Below is a small trained network, with its code and all its weights. Each question gives an input and a class and asks what happens when units are switched off, that is, made to give their printed mean instead of their output.

import numpy as np


def w(rows, s, z=0):
    codes = np.array(rows[::2]) - 128.0
    scale = np.full(codes.shape[1], s)
    scale[-1] = z or s
    return codes * scale


def norm(h):
    return h / np.sqrt((h * h).mean(-1, keepdims=True) + 1e-5)


def f(y):
    return y / 2 * (1 + np.tanh(0.7978845608 * (y + 0.044715 * y**3)))


def log_softmax(a):
    a = a - a.max(-1, keepdims=True)
    return a - np.log(np.exp(a).sum(-1, keepdims=True))


def net(x, mask):
    res = np.array(x, float).reshape(1, 5) / 4 @ E
    u = 0
    for l in range(3):
        y = f(norm(res) @ A[l][:, :-1].T + A[l][:, -1])
        res = res + np.where(mask[u : u + 6], y, B[l][:, -1]) @ B[l][:, :-1]
        u += 6
    return log_softmax(norm(res)[-1] @ U[:, :-1].T + U[:, -1])


A, B = {}, {}
E = w([
[212,105,5,127,101,163,55,134,102],'x0',
[175,70,226,95,127,161,79,165,90],'x1',
[157,57,134,118,94,31,96,84,217],'x2',
[180,116,128,160,107,38,185,168,38],'x3',
[99,54,138,184,101,164,138,58,86],'x4',
],0.0015)
A[0] = w([
[50,146,229,133,116,102,215,154,160,79],'L0N1',
[172,207,118,41,201,69,129,227,179,79],'L0N2',
[149,71,137,96,53,61,107,106,208,8],'L0N3',
[82,180,34,166,126,96,179,106,164,87],'L0N4',
[113,47,149,253,141,163,141,23,77,64],'L0N5',
[216,108,24,127,104,156,66,139,107,79],'L0N6',
],0.0033,0.0012)
B[0] = w([
[159,159,108,63,149,102,59,25,57,248],'L0N1',
[40,124,111,92,21,127,174,132,139,244],'L0N2',
[77,78,90,133,212,148,169,151,117,186],'L0N3',
[138,116,206,235,77,165,120,74,126,184],'L0N4',
[80,185,99,2,45,91,176,207,183,201],'L0N5',
[78,173,159,78,143,73,98,55,82,246],'L0N6',
],0.0038,0.0015)
A[1] = w([
[183,60,215,61,112,140,60,202,120,113],'L1N1',
[107,152,187,107,165,70,114,97,121,38],'L1N2',
[165,119,117,166,114,8,207,175,13,72],'L1N3',
[178,102,209,71,130,162,71,194,110,2],'L1N4',
[55,136,130,91,176,241,66,79,227,56],'L1N5',
[120,255,117,125,152,218,169,172,68,236],'L1N6',
],0.003,0.00091)
B[1] = w([
[80,196,69,229,106,141,189,83,161,199],'L1N1',
[124,156,136,112,135,113,131,79,97,166],'L1N2',
[201,124,189,108,109,226,61,133,241,243],'L1N3',
[91,131,90,194,102,116,140,70,147,152],'L1N4',
[255,119,187,131,70,107,132,167,134,238],'L1N5',
[92,23,116,146,186,123,122,142,128,253],'L1N6',
],0.0042,0.0017)
A[2] = w([
[112,183,102,255,106,126,151,88,151,81],'L2N1',
[149,81,124,121,160,72,142,110,176,153],'L2N2',
[75,199,101,75,65,126,157,216,132,107],'L2N3',
[133,134,89,106,137,64,128,117,193,115],'L2N4',
[158,99,28,111,105,138,60,123,110,86],'L2N5',
[177,181,54,106,138,103,102,126,71,6],'L2N6',
],0.0043,0.0021)
B[2] = w([
[140,145,169,209,152,153,163,98,146,203],'L2N1',
[108,170,98,134,169,222,112,192,49,253],'L2N2',
[132,44,119,113,69,116,209,78,155,255],'L2N3',
[78,76,152,160,146,190,155,146,55,250],'L2N4',
[70,170,224,91,162,93,193,101,125,243],'L2N5',
[125,142,254,94,121,124,133,48,122,73],'L2N6',
],0.0039,0.00089)
U = w([
[103,174,188,50,156,90,106,46,73,188],'0',
[84,68,109,76,44,126,206,136,164,164],'1',
[124,152,135,254,127,159,155,79,152,166],'2',
[239,124,156,110,106,177,68,173,182,168],'3',
[74,67,101,129,217,183,108,196,72,163],'4',
[152,127,91,116,129,90,112,132,122,73],'5',
[158,143,76,135,174,61,117,149,148,1],'6',
[159,143,74,136,156,66,116,153,133,17],'7',
],0.0089,0.0038)

Each question gives the input, the list of numbers given to net, and the class t.
The units are the neurons (one row each of A and B). Each row of codes is followed by its name. A weight is (code - 128) times the scale printed after its matrix; where a second scale follows, it is the last column's (A, B and U).
mask holds one flag per neuron, layer by layer. A switched-off neuron (its flag False) gives its mean, the last column of its row in B, instead of its output. The means were averaged over made-up inputs and are rounded, as every weight is.
A unit's drop is (log p(t) with every unit on - log p(t) with that unit switched off) / (log p(t) with every unit on - log p(t) with every unit switched off).
The circuit of an input: a set's keep is (log p(t) with only the set's units on - log p(t) with every unit switched off) / (log p(t) with every unit on - log p(t) with every unit switched off). Starting from the 12 units with the biggest drops (on a tie, the unit counted first), units are removed one at a time, each time the one whose removal leaves the highest keep (on an exact tie, the one counted first), for as long as the keep stays at least 0.8.
units of the circuit, in order: the units of the circuit, biggest drop first
most important unit: the unit with the biggest drop
top k neurons: the k neurons with the biggest drops, biggest first
top k neurons in layer l: the k neurons of layer l with the biggest drops, biggest first
input [7,-2,5,6,5], class 0: top 3 neurons -> [L0N6; L2N5; L1N5]
input [5,5,-4,2,3], class 0: top neuron in layer 0 -> [L0N6]
input [4,2,-4,-1,-4], class 0: top 3 neurons in layer 0 -> [L0N6; L0N5; L0N3]
input [-5,-1,-7,-7,0], class 3: top 2 neurons -> [L1N5; L0N6]
input [-2,-2,7,-7,-2], class 3: units of the circuit, in order -> [L1N5; L0N6]
input [-4,1,-1,-1,-7], class 1: top 3 neurons -> [L0N2; L2N3; L0N6]
input [6,8,-2,-1,1], class 2: top 3 neurons -> [L1N1; L0N1; L1N4]
input [-3,-5,6,7,2], class 3: top 2 neurons -> [L1N3; L1N1]
input [1,-7,6,1,-6], class 2: top 2 neurons -> [L0N4; L0N5]
input [5,4,8,7,0], class 4: top 2 neurons -> [L0N3; L1N5]
input [-3,-6,-3,-5,7], class 1: top 2 neurons -> [L0N5; L1N1]
input [5,-4,3,-3,2], class 0: top 2 neurons -> [L1N1; L0N6]
input [6,-5,-8,-8,5], class 3: top 4 neurons in layer 1 -> [L1N5; L1N1; L1N4; L1N2]
input [-1,1,0,-4,-8], class 1: units of the circuit, in order -> [L0N2]
input [4,-6,3,-7,-1], class 3: top 2 neurons -> [L1N5; L1N1]
input [-3,6,6,8,2], class 3: top 2 neurons in layer 1 -> [L1N3; L1N6]
input [-7,8,0,-3,-2], class 2: top 3 neurons in layer 2 -> [L2N1; L2N5; L2N6]
input [8,2,-2,8,-7], class 0: top 2 neurons -> [L0N6; L2N5]
input [7,0,3,-6,-2], class 0: top 2 neurons -> [L0N6; L1N3]
input [-5,8,-6,-5,-2], class 2: top 2 neurons in layer 1 -> [L1N1; L1N4]
input [-1,4,2,-3,2], class 2: top 2 neurons -> [L1N1; L0N2]
input [1,-5,1,3,8], class 1: most important unit -> L0N5
input [1,-6,7,-7,5], class 3: units of the circuit, in order -> [L1N5; L0N2]
input [-7,-6,-2,-3,6], class 0: top 2 neurons in layer 0 -> [L0N1; L0N2]
input [8,8,2,-7,5], class 0: top 2 neurons in layer 0 -> [L0N6; L0N4]
input [-2,-8,7,2,-5], class 2: units of the circuit, in order -> [L0N4; L2N1]
